Below is a small trained network, with its code and all its weights. Each question gives an input and a class and asks what happens when units are switched off, that is, made to give their printed mean instead of their output.

import numpy as np


def w(rows, s, z=0):
    codes = np.array(rows[::2]) - 128.0
    scale = np.full(codes.shape[1], s)
    scale[-1] = z or s
    return codes * scale


def f(y):
    return np.maximum(y, 0)


def log_softmax(a):
    a = a - a.max(-1, keepdims=True)
    return a - np.log(np.exp(a).sum(-1, keepdims=True))


def net(x, mask):
    res = np.array(x, float).reshape(1, 6) / 4 @ E
    y = f(res @ A[0][:, :-1].T + A[0][:, -1])
    res = res + np.where(mask, y, B[0][:, -1]) @ B[0][:, :-1]
    return log_softmax(res[-1] @ U[:, :-1].T + U[:, -1])


A, B = {}, {}
E = w([
[128,129,127],'x0',
[214,172,216],'x1',
[116,254,60],'x2',
[203,96,39],'x3',
[128,128,128],'x4',
[129,128,128],'x5',
],0.0051)
A[0] = w([
[228,193,182,80],'N1',
[18,199,205,96],'N2',
[115,254,75,62],'N3',
[169,151,154,89],'N4',
[140,246,66,95],'N5',
[114,140,116,253],'N6',
[169,169,152,93],'N7',
[130,32,164,110],'N8',
[156,149,141,242],'N9',
[60,166,199,116],'N10',
[47,103,67,71],'N11',
[174,38,149,117],'N12',
[177,113,81,83],'N13',
[203,160,170,112],'N14',
[252,138,24,101],'N15',
[183,150,176,86],'N16',
[43,106,65,61],'N17',
],0.0098,0.006)
B[0] = w([
[72,53,99,182],'N1',
[232,102,88,197],'N2',
[121,118,254,188],'N3',
[106,95,115,142],'N4',
[106,137,243,200],'N5',
[85,221,59,254],'N6',
[99,92,134,149],'N7',
[124,147,214,180],'N8',
[76,203,60,244],'N9',
[205,116,109,182],'N10',
[76,55,105,164],'N11',
[146,157,200,182],'N12',
[173,109,125,149],'N13',
[87,83,104,174],'N14',
[232,104,86,207],'N15',
[88,83,116,155],'N16',
[77,49,105,163],'N17',
],0.028,0.006)
U = w([
[160,131,194,115],'0',
[146,159,81,253],'1',
[111,62,80,30],'2',
[148,167,82,176],'3',
[244,107,85,50],'4',
[142,168,85,124],'5',
],0.011,0.005)

Each question gives the input, the list of numbers given to net, and the class t.
The units are the neurons (one row each of A and B). Each row of codes is followed by its name. A weight is (code - 128) times the scale printed after its matrix; where a second scale follows, it is the last column's (A, B and U).
mask holds one flag per neuron, in row order. A switched-off neuron (its flag False) gives its mean, the last column of its row in B, instead of its output. The means were averaged over made-up inputs and are rounded, as every weight is.
A unit's drop is (log p(t) with every unit on - log p(t) with that unit switched off) / (log p(t) with every unit on - log p(t) with every unit switched off).
The circuit of an input: a set's keep is (log p(t) with only the set's units on - log p(t) with every unit switched off) / (log p(t) with every unit on - log p(t) with every unit switched off). Starting from the 12 units with the biggest drops (on a tie, the unit counted first), units are removed one at a time, each time the one whose removal leaves the highest keep (on an exact tie, the one counted first), for as long as the keep stays at least 0.8.
circuit, biggest first: the units of the circuit, biggest drop first
k most important neurons: the k neurons with the biggest drops, biggest first
drop when u is switched off: that unit's drop, to one decimal
input [5,-8,4,-1,1,-2], class 2: circuit, biggest first : N17
input [7,-6,-7,-4,-2,-3], class 0: 2 most important neurons : N8, N9
input [5,-1,-7,3,-5,2], class 0: 2 most important neurons : N8, N12
input [3,-1,-6,1,-5,4], class 0: 2 most important neurons : N8, N12
input [-7,-7,6,-6,1,-4], class 2: 3 most important neurons : N17, N11, N12
input [6,7,-2,1,-5,-4], class 2: 2 most important neurons : N1, N14
input [5,8,-5,-3,-1,6], class 2: 3 most important neurons : N1, N14, N16
input [1,-3,5,-3,5,-5], class 0: 2 most important neurons : N3, N5
input [-3,0,3,8,-6,-1], class 4: 2 most important neurons : N15, N13
input [1,1,1,-7,2,0], class 4: 2 most important neurons : N2, N10
input [-3,-1,-1,-8,-2,1], class 4: 2 most important neurons : N2, N10
input [4,7,2,5,5,-2], class 2: circuit, biggest first : N1, N14
input [8,4,-8,6,6,4], class 0: 2 most important neurons : N12, N8
input [-5,3,-6,4,-4,5], class 0: circuit, biggest first : N12
input [-5,5,7,-1,4,7], class 0: 2 most important neurons : N3, N5
input [-8,8,1,8,-6,5], class 2: 4 most important neurons : N1, N14, N2, N16
input [6,-5,-7,7,6,0], class 0: circuit, biggest first : N8, N12
input [2,0,2,7,3,-6], class 4: 2 most important neurons : N15, N13
input [3,-3,-7,-6,-1,-5], class 0: 4 most important neurons : N8, N15, N9, N12
input [0,-1,8,-6,-1,0], class 0: circuit, biggest first : N3
input [-5,5,-3,-7,-3,-4], class 4: drop when N10 is switched off : 0.6
input [-5,-8,-4,1,-3,-6], class 2: drop when N3 is switched off : 0.0
input [-4,0,-5,3,-3,-1], class 0: drop when N12 is switched off : 0.8
input [-8,2,8,3,-7,-4], class 0: drop when N3 is switched off : 0.5
